Below are the code and all the weights of a small trained network. Each question names an input and a class and asks about switching units off, where a switched-off unit gives its printed mean instead of its output.

import numpy as np


def w(rows, s, z=0):
    codes = np.array(rows[::2]) - 128.0
    scale = np.full(codes.shape[1], s)
    scale[-1] = z or s
    return codes * scale


def norm(h):
    return h / np.sqrt((h * h).mean(-1, keepdims=True) + 1e-5)


def f(y):
    return y / 2 * (1 + np.tanh(0.7978845608 * (y + 0.044715 * y**3)))


def log_softmax(a):
    a = a - a.max(-1, keepdims=True)
    return a - np.log(np.exp(a).sum(-1, keepdims=True))


def net(x, mask):
    res = np.array(x, float).reshape(1, 2) / 4 @ E
    u = 0
    for l in range(3):
        y = f(norm(res) @ A[l][:, :-1].T + A[l][:, -1])
        res = res + np.where(mask[u : u + 7], y, B[l][:, -1]) @ B[l][:, :-1]
        u += 7
    return log_softmax(norm(res)[-1] @ U[:, :-1].T + U[:, -1])


A, B = {}, {}
E = w([
[96,114,155,2,129,216,144],'x0',
[109,218,109,197,121,164,48],'x1',
],0.0077)
A[0] = w([
[91,182,183,75,95,235,122,2],'L0N1',
[74,140,57,210,61,179,83,81],'L0N2',
[36,82,139,115,64,229,92,77],'L0N3',
[82,254,30,182,112,67,5,141],'L0N4',
[134,25,65,92,99,64,165,157],'L0N5',
[28,67,210,8,127,243,157,173],'L0N6',
[87,64,114,39,134,104,147,98],'L0N7',
],0.0053,0.0022)
B[0] = w([
[44,135,129,148,168,158,194,179],'L0N1',
[169,47,192,107,52,27,140,172],'L0N2',
[127,171,104,188,213,155,176,166],'L0N3',
[175,2,105,76,35,192,58,246],'L0N4',
[117,167,186,103,164,154,59,178],'L0N5',
[149,138,9,235,85,118,115,255],'L0N6',
[191,112,174,142,124,127,25,166],'L0N7',
],0.006,0.0072)
A[1] = w([
[193,3,93,69,126,113,101,229],'L1N1',
[43,171,80,144,208,222,177,21],'L1N2',
[109,151,61,42,72,152,110,46],'L1N3',
[90,126,127,98,138,150,97,191],'L1N4',
[167,211,202,146,174,82,110,166],'L1N5',
[134,154,114,117,103,81,154,20],'L1N6',
[148,182,68,115,94,169,104,5],'L1N7',
],0.0068,0.0011)
B[1] = w([
[92,204,134,91,106,209,72,254],'L1N1',
[58,81,13,139,92,69,212,191],'L1N2',
[106,182,175,254,184,72,156,153],'L1N3',
[231,142,150,100,113,78,167,134],'L1N4',
[78,95,138,158,165,76,200,134],'L1N5',
[159,162,97,136,231,161,157,116],'L1N6',
[107,212,127,96,183,115,204,161],'L1N7',
],0.0056,0.0079)
A[2] = w([
[87,153,146,162,125,90,157,192],'L2N1',
[154,127,118,112,76,177,112,141],'L2N2',
[58,142,34,137,107,147,254,15],'L2N3',
[122,148,132,193,41,132,113,137],'L2N4',
[149,131,67,205,47,129,160,8],'L2N5',
[132,159,55,159,128,160,199,88],'L2N6',
[164,102,68,157,36,161,57,213],'L2N7',
],0.0079,0.0018)
B[2] = w([
[163,142,42,136,105,157,120,136],'L2N1',
[217,147,93,174,209,2,135,172],'L2N2',
[107,29,115,111,122,134,212,195],'L2N3',
[154,135,149,61,196,118,100,179],'L2N4',
[138,140,129,58,131,182,144,179],'L2N5',
[65,66,198,93,72,55,178,169],'L2N6',
[166,176,37,90,114,190,67,245],'L2N7',
],0.0095,0.012)
U = w([
[78,201,148,159,127,147,170,41],'0',
[121,112,120,238,172,60,133,142],'1',
[100,145,170,127,102,143,151,2],'2',
[186,162,71,98,130,157,53,197],'3',
[97,87,249,86,155,103,108,118],'4',
[106,139,161,164,103,147,148,19],'5',
[66,58,72,106,91,151,226,200],'6',
],0.016,0.0049)

Each question gives the input, the list of numbers given to net, and the class t.
The units are the neurons (one row each of A and B). Each row of codes is followed by its name. A weight is (code - 128) times the scale printed after its matrix; where a second scale follows, it is the last column's (A, B and U).
mask holds one flag per neuron, layer by layer. A switched-off neuron (its flag False) gives its mean, the last column of its row in B, instead of its output. The means were averaged over made-up inputs and are rounded, as every weight is.
A unit's drop is (log p(t) with every unit on - log p(t) with that unit switched off) / (log p(t) with every unit on - log p(t) with every unit switched off).
The circuit of an input: a set's keep is (log p(t) with only the set's units on - log p(t) with every unit switched off) / (log p(t) with every unit on - log p(t) with every unit switched off). Starting from the 12 units with the biggest drops (on a tie, the unit counted first), units are removed one at a time, each time the one whose removal leaves the highest keep (on an exact tie, the one counted first), for as long as the keep stays at least 0.8.
circuit, biggest first: the units of the circuit, biggest drop first
most important unit: the unit with the biggest drop
top k neurons: the k neurons with the biggest drops, biggest first
k most important neurons of layer l: the k neurons of layer l with the biggest drops, biggest first
drop of u: that unit's drop, to one decimal
input [-7,-4], class 1: circuit, biggest first -> (L0N4, L2N7)
input [-4,-4], class 1: most important unit -> L0N4
input [3,5], class 6: top 2 neurons -> (L0N1, L0N3)
input [-3,-4], class 1: circuit, biggest first -> (L0N4, L2N7, L0N5)
input [6,-7], class 3: top 2 neurons -> (L0N7, L0N6)
input [-2,-2], class 1: top 2 neurons -> (L0N4, L2N7)
input [-1,-4], class 4: top 2 neurons -> (L0N5, L0N6)
input [-5,-6], class 1: top 4 neurons -> (L0N4, L2N7, L1N5, L2N3)
input [5,-5], class 3: top 4 neurons -> (L0N7, L1N2, L1N1, L0N1)
input [-6,-8], class 1: 3 most important neurons of layer 0 -> (L0N4, L0N2, L0N6)
input [-3,-8], class 4: 3 most important neurons of layer 0 -> (L0N6, L0N4, L0N5)
input [-8,-5], class 1: 3 most important neurons of layer 1 -> (L1N2, L1N5, L1N1)
input [-1,-1], class 1: top 2 neurons -> (L0N4, L2N7)
input [-3,-6], class 4: top 2 neurons -> (L0N6, L0N4)
input [3,-4], class 3: most important unit -> L0N7
input [-6,-4], class 1: top 2 neurons -> (L0N4, L0N6)
input [-6,-7], class 1: top 3 neurons -> (L0N4, L2N7, L2N3)
input [2,-4], class 3: drop of L0N7 -> 1.0
input [-1,-3], class 4: drop of L1N5 -> 0.3
input [5,-7], class 3: top neuron -> (L0N7)
input [-8,-7], class 1: drop of L2N3 -> 0.2
